Below are the code and all the weights of a small trained network. Each question names an input and a class and asks about switching units off, where a switched-off unit gives its printed mean instead of its output.

import numpy as np


def w(rows, s, z=0):
    codes = np.array(rows[::2]) - 128.0
    scale = np.full(codes.shape[1], s)
    scale[-1] = z or s
    return codes * scale


def f(y):
    return y / 2 * (1 + np.tanh(0.7978845608 * (y + 0.044715 * y**3)))


def log_softmax(a):
    a = a - a.max(-1, keepdims=True)
    return a - np.log(np.exp(a).sum(-1, keepdims=True))


def net(x, mask):
    res = np.array(x, float).reshape(1, 7) / 4 @ E
    y = f(res @ A[0][:, :-1].T + A[0][:, -1])
    res = res + np.where(mask, y, B[0][:, -1]) @ B[0][:, :-1]
    return log_softmax(res[-1] @ U[:, :-1].T + U[:, -1])


A, B = {}, {}
E = w([
[85,37,177,124,65,207,108,65,49,201,186],'x0',
[255,142,82,98,49,97,76,159,144,71,57],'x1',
[158,118,205,86,133,214,144,117,120,48,99],'x2',
[155,92,48,103,182,80,178,221,58,144,171],'x3',
[80,113,55,32,16,146,122,160,135,43,139],'x4',
[130,188,197,119,139,166,181,129,158,235,141],'x5',
[103,71,183,111,158,56,104,97,109,174,252],'x6',
],0.0068)
A[0] = w([
[169,116,144,166,129,193,96,163,148,95,39,53],'n1',
[92,86,232,135,157,157,139,92,104,176,173,216],'n2',
[73,3,83,183,105,123,169,113,52,130,91,215],'n3',
[141,167,51,145,168,151,199,211,145,177,126,44],'n4',
[212,185,134,158,126,140,163,158,112,45,143,46],'n5',
[101,180,131,168,33,186,113,154,132,154,131,133],'n6',
[55,115,194,167,107,149,143,85,77,216,220,222],'n7',
[128,76,76,113,123,100,171,191,86,161,118,161],'n8',
[150,185,167,129,95,128,126,108,126,93,104,66],'n9',
[165,178,135,150,124,132,135,134,99,71,81,2],'n10',
[155,150,102,103,152,77,66,143,162,154,130,144],'n11',
[167,42,93,98,103,92,59,115,32,150,191,154],'n12',
[57,115,41,124,117,87,122,149,80,86,169,237],'n13',
[159,162,67,125,142,94,164,162,142,128,160,194],'n14',
],0.0069,0.0014)
B[0] = w([
[84,121,117,186,152,167,82,161,136,218,213,174],'n1',
[65,18,56,233,143,201,38,2,62,224,122,230],'n2',
[186,169,194,93,86,112,118,205,158,68,59,189],'n3',
[185,253,177,65,117,57,151,171,197,3,118,178],'n4',
[142,26,55,116,186,172,80,142,140,129,119,165],'n5',
[95,125,114,186,176,137,112,126,51,162,178,154],'n6',
[84,54,27,186,159,199,105,63,16,230,159,255],'n7',
[123,229,183,217,52,82,167,153,147,24,40,168],'n8',
[68,93,113,125,152,176,122,148,111,127,162,146],'n9',
[106,91,145,144,171,131,136,141,75,178,157,156],'n10',
[125,177,158,136,46,85,130,143,149,115,20,157],'n11',
[240,225,205,46,61,43,183,240,196,43,70,191],'n12',
[182,184,169,126,119,46,199,194,146,86,99,189],'n13',
[158,149,135,64,191,79,129,179,143,65,93,171],'n14',
],0.0054,0.0093)
U = w([
[113,199,126,84,104,65,172,160,161,50,121,254],'0',
[71,65,73,174,135,152,101,84,83,254,148,2],'1',
],0.009,0.00016)

Each question gives the input, the list of numbers given to net, and the class t.
The units are the neurons (one row each of A and B). Each row of codes is followed by its name. A weight is (code - 128) times the scale printed after its matrix; where a second scale follows, it is the last column's (A, B and U).
mask holds one flag per neuron, in row order. A switched-off neuron (its flag False) gives its mean, the last column of its row in B, instead of its output. The means were averaged over made-up inputs and are rounded, as every weight is.
A unit's drop is (log p(t) with every unit on - log p(t) with that unit switched off) / (log p(t) with every unit on - log p(t) with every unit switched off).
The circuit of an input: a set's keep is (log p(t) with only the set's units on - log p(t) with every unit switched off) / (log p(t) with every unit on - log p(t) with every unit switched off). Starting from the 12 units with the biggest drops (on a tie, the unit counted first), units are removed one at a time, each time the one whose removal leaves the highest keep (on an exact tie, the one counted first), for as long as the keep stays at least 0.8.
units of the circuit, in order: the units of the circuit, biggest drop first
most important unit: the unit with the biggest drop
top k neurons: the k neurons with the biggest drops, biggest first
drop of u: that unit's drop, to one decimal
input [6,7,-3,0,1,1,-4], class 0: top 3 neurons -> [n7 n2 n12]
input [-3,5,-4,-7,-5,-4,6], class 0: most important unit -> n7
input [3,1,-5,-3,-6,-7,-2], class 0: units of the circuit, in order -> [n2 n7]
input [-1,3,2,4,-7,-1,-2], class 0: top 3 neurons -> [n7 n2 n4]
input [8,-5,-1,5,2,-8,3], class 0: top 2 neurons -> [n12 n3]
input [-8,-1,6,-3,-4,-5,-2], class 1: top 2 neurons -> [n1 n12]
input [-4,0,5,-4,-7,-6,1], class 1: top 2 neurons -> [n12 n4]
input [5,5,8,2,0,-3,-6], class 1: top 2 neurons -> [n1 n4]
input [6,-6,4,6,5,-5,0], class 0: drop of n12 -> 0.1
input [0,-8,-8,5,8,7,-1], class 0: drop of n4 -> 0.3
input [-6,-4,7,-6,5,7,4], class 1: drop of n7 -> 0.0
